Below are the code and all the weights of a small trained network. Each question names an input and a class and asks about switching units off, where a switched-off unit gives its printed mean instead of its output.

import numpy as np


def w(rows, s, z=0):
    codes = np.array(rows[::2]) - 128.0
    scale = np.full(codes.shape[1], s)
    scale[-1] = z or s
    return codes * scale


def f(y):
    return y / 2 * (1 + np.tanh(0.7978845608 * (y + 0.044715 * y**3)))


def log_softmax(a):
    a = a - a.max(-1, keepdims=True)
    return a - np.log(np.exp(a).sum(-1, keepdims=True))


def net(x, mask):
    res = np.array(x, float).reshape(1, 7) / 4 @ E
    y = f(res @ A[0][:, :-1].T + A[0][:, -1])
    res = res + np.where(mask, y, B[0][:, -1]) @ B[0][:, :-1]
    return log_softmax(res[-1] @ U[:, :-1].T + U[:, -1])


A, B = {}, {}
E = w([
[82,169,77,171,143,129,107,70],'x0',
[118,64,134,225,129,177,123,66],'x1',
[173,40,199,141,96,3,74,124],'x2',
[142,82,72,195,10,127,140,201],'x3',
[202,68,70,115,193,215,88,36],'x4',
[75,44,135,97,159,126,234,170],'x5',
[44,121,157,61,55,161,41,153],'x6',
],0.0068)
A[0] = w([
[93,114,186,107,121,75,186,163,105],'n0',
[101,139,78,107,121,159,122,112,116],'n1',
[118,85,131,134,121,129,121,112,148],'n2',
[124,94,135,111,166,155,181,127,105],'n3',
[96,142,146,128,105,140,138,116,80],'n4',
[151,115,131,70,187,228,58,64,205],'n5',
[128,49,192,170,121,132,83,110,100],'n6',
[136,185,193,124,202,25,114,83,231],'n7',
[146,109,93,116,153,133,140,140,82],'n8',
[114,117,120,249,177,192,157,53,155],'n9',
[88,228,197,137,99,153,82,146,125],'n10',
[168,125,118,139,123,123,90,115,29],'n11',
[136,142,137,114,144,128,131,102,96],'n12',
[115,103,106,115,107,156,127,132,3],'n13',
[131,23,158,162,125,120,78,93,179],'n14',
[11,123,156,90,137,120,199,156,154],'n15',
[164,122,153,88,215,165,217,115,225],'n16',
],0.019,0.0027)
B[0] = w([
[191,109,140,140,112,98,140,184,199],'n0',
[129,103,149,121,146,136,91,118,166],'n1',
[115,154,101,132,131,118,152,151,148],'n2',
[156,160,104,128,90,153,132,77,170],'n3',
[140,136,133,109,140,162,123,126,141],'n4',
[77,132,121,102,220,127,146,71,252],'n5',
[100,72,152,91,90,159,158,146,187],'n6',
[130,104,138,109,189,16,107,84,214],'n7',
[123,97,180,123,109,157,111,93,144],'n8',
[149,146,126,190,137,129,2,188,220],'n9',
[81,132,121,149,105,207,81,100,204],'n10',
[98,149,115,135,132,117,157,127,152],'n11',
[123,141,103,130,154,121,144,131,144],'n12',
[118,128,140,127,150,109,129,139,140],'n13',
[80,150,126,102,97,115,186,178,204],'n14',
[15,152,109,119,159,118,157,165,213],'n15',
[158,116,138,130,149,243,169,189,217],'n16',
],0.03,0.019)
U = w([
[141,94,191,92,35,78,95,48,194],'0',
[175,174,119,144,120,46,65,23,1],'1',
[84,120,154,58,133,59,209,150,164],'2',
[254,131,174,190,144,74,57,167,155],'3',
[68,171,129,121,199,175,85,111,187],'4',
[224,109,172,81,172,158,212,102,19],'5',
[122,183,130,164,49,234,120,180,126],'6',
],0.0062,0.0048)

Each question gives the input, the list of numbers given to net, and the class t.
The units are the neurons (one row each of A and B). Each row of codes is followed by its name. A weight is (code - 128) times the scale printed after its matrix; where a second scale follows, it is the last column's (A, B and U).
mask holds one flag per neuron, in row order. A switched-off neuron (its flag False) gives its mean, the last column of its row in B, instead of its output. The means were averaged over made-up inputs and are rounded, as every weight is.
A unit's drop is (log p(t) with every unit on - log p(t) with that unit switched off) / (log p(t) with every unit on - log p(t) with every unit switched off).
The circuit of an input: a set's keep is (log p(t) with only the set's units on - log p(t) with every unit switched off) / (log p(t) with every unit on - log p(t) with every unit switched off). Starting from the 12 units with the biggest drops (on a tie, the unit counted first), units are removed one at a time, each time the one whose removal leaves the highest keep (on an exact tie, the one counted first), for as long as the keep stays at least 0.8.
units of the circuit, in order: the units of the circuit, biggest drop first
top k neurons: the k neurons with the biggest drops, biggest first
drop of u: that unit's drop, to one decimal
input [-6,-8,-3,-7,-4,7,-1], class 2: top 2 neurons => n15, n7
input [-8,-1,2,2,-1,-1,7], class 6: units of the circuit, in order => n5
input [-6,-7,1,-4,7,-4,-7], class 5: top 3 neurons => n16, n9, n15
input [3,-5,-8,7,-7,-8,2], class 6: top 3 neurons => n5, n7, n10
input [7,-5,-3,4,5,-3,-8], class 3: units of the circuit, in order => n9, n15
input [-2,-2,2,6,-5,5,-6], class 2: top 3 neurons => n9, n15, n10
input [-7,-6,-1,3,7,6,-5], class 5: top 4 neurons => n9, n10, n15, n14
input [2,-3,6,-2,-8,1,1], class 2: top 2 neurons => n15, n9
input [7,-3,1,-6,3,-8,-3], class 1: top 2 neurons => n7, n15
input [-4,-2,0,8,3,4,2], class 2: top 3 neurons => n9, n16, n10
input [-4,-7,-7,3,6,-1,-8], class 6: top 2 neurons => n16, n7
input [3,-3,5,-3,-1,7,-6], class 5: top 3 neurons => n16, n9, n14
input [-5,0,6,6,6,-3,-8], class 6: top 2 neurons => n7, n5
input [4,1,-4,8,8,7,-3], class 3: units of the circuit, in order => n9
input [7,-6,8,-6,-6,-2,-1], class 1: drop of n7 => 0.2
input [5,7,-3,4,-1,-2,-8], class 3: drop of n16 => 0.0
input [0,3,6,2,3,4,-1], class 2: drop of n10 => 0.8
input [-7,-4,-3,5,0,-8,3], class 6: top 2 neurons => n5, n7
input [1,5,1,6,0,-7,-1], class 6: top 2 neurons => n7, n5
input [-8,-1,3,-7,-3,-6,-3], class 1: units of the circuit, in order => n7
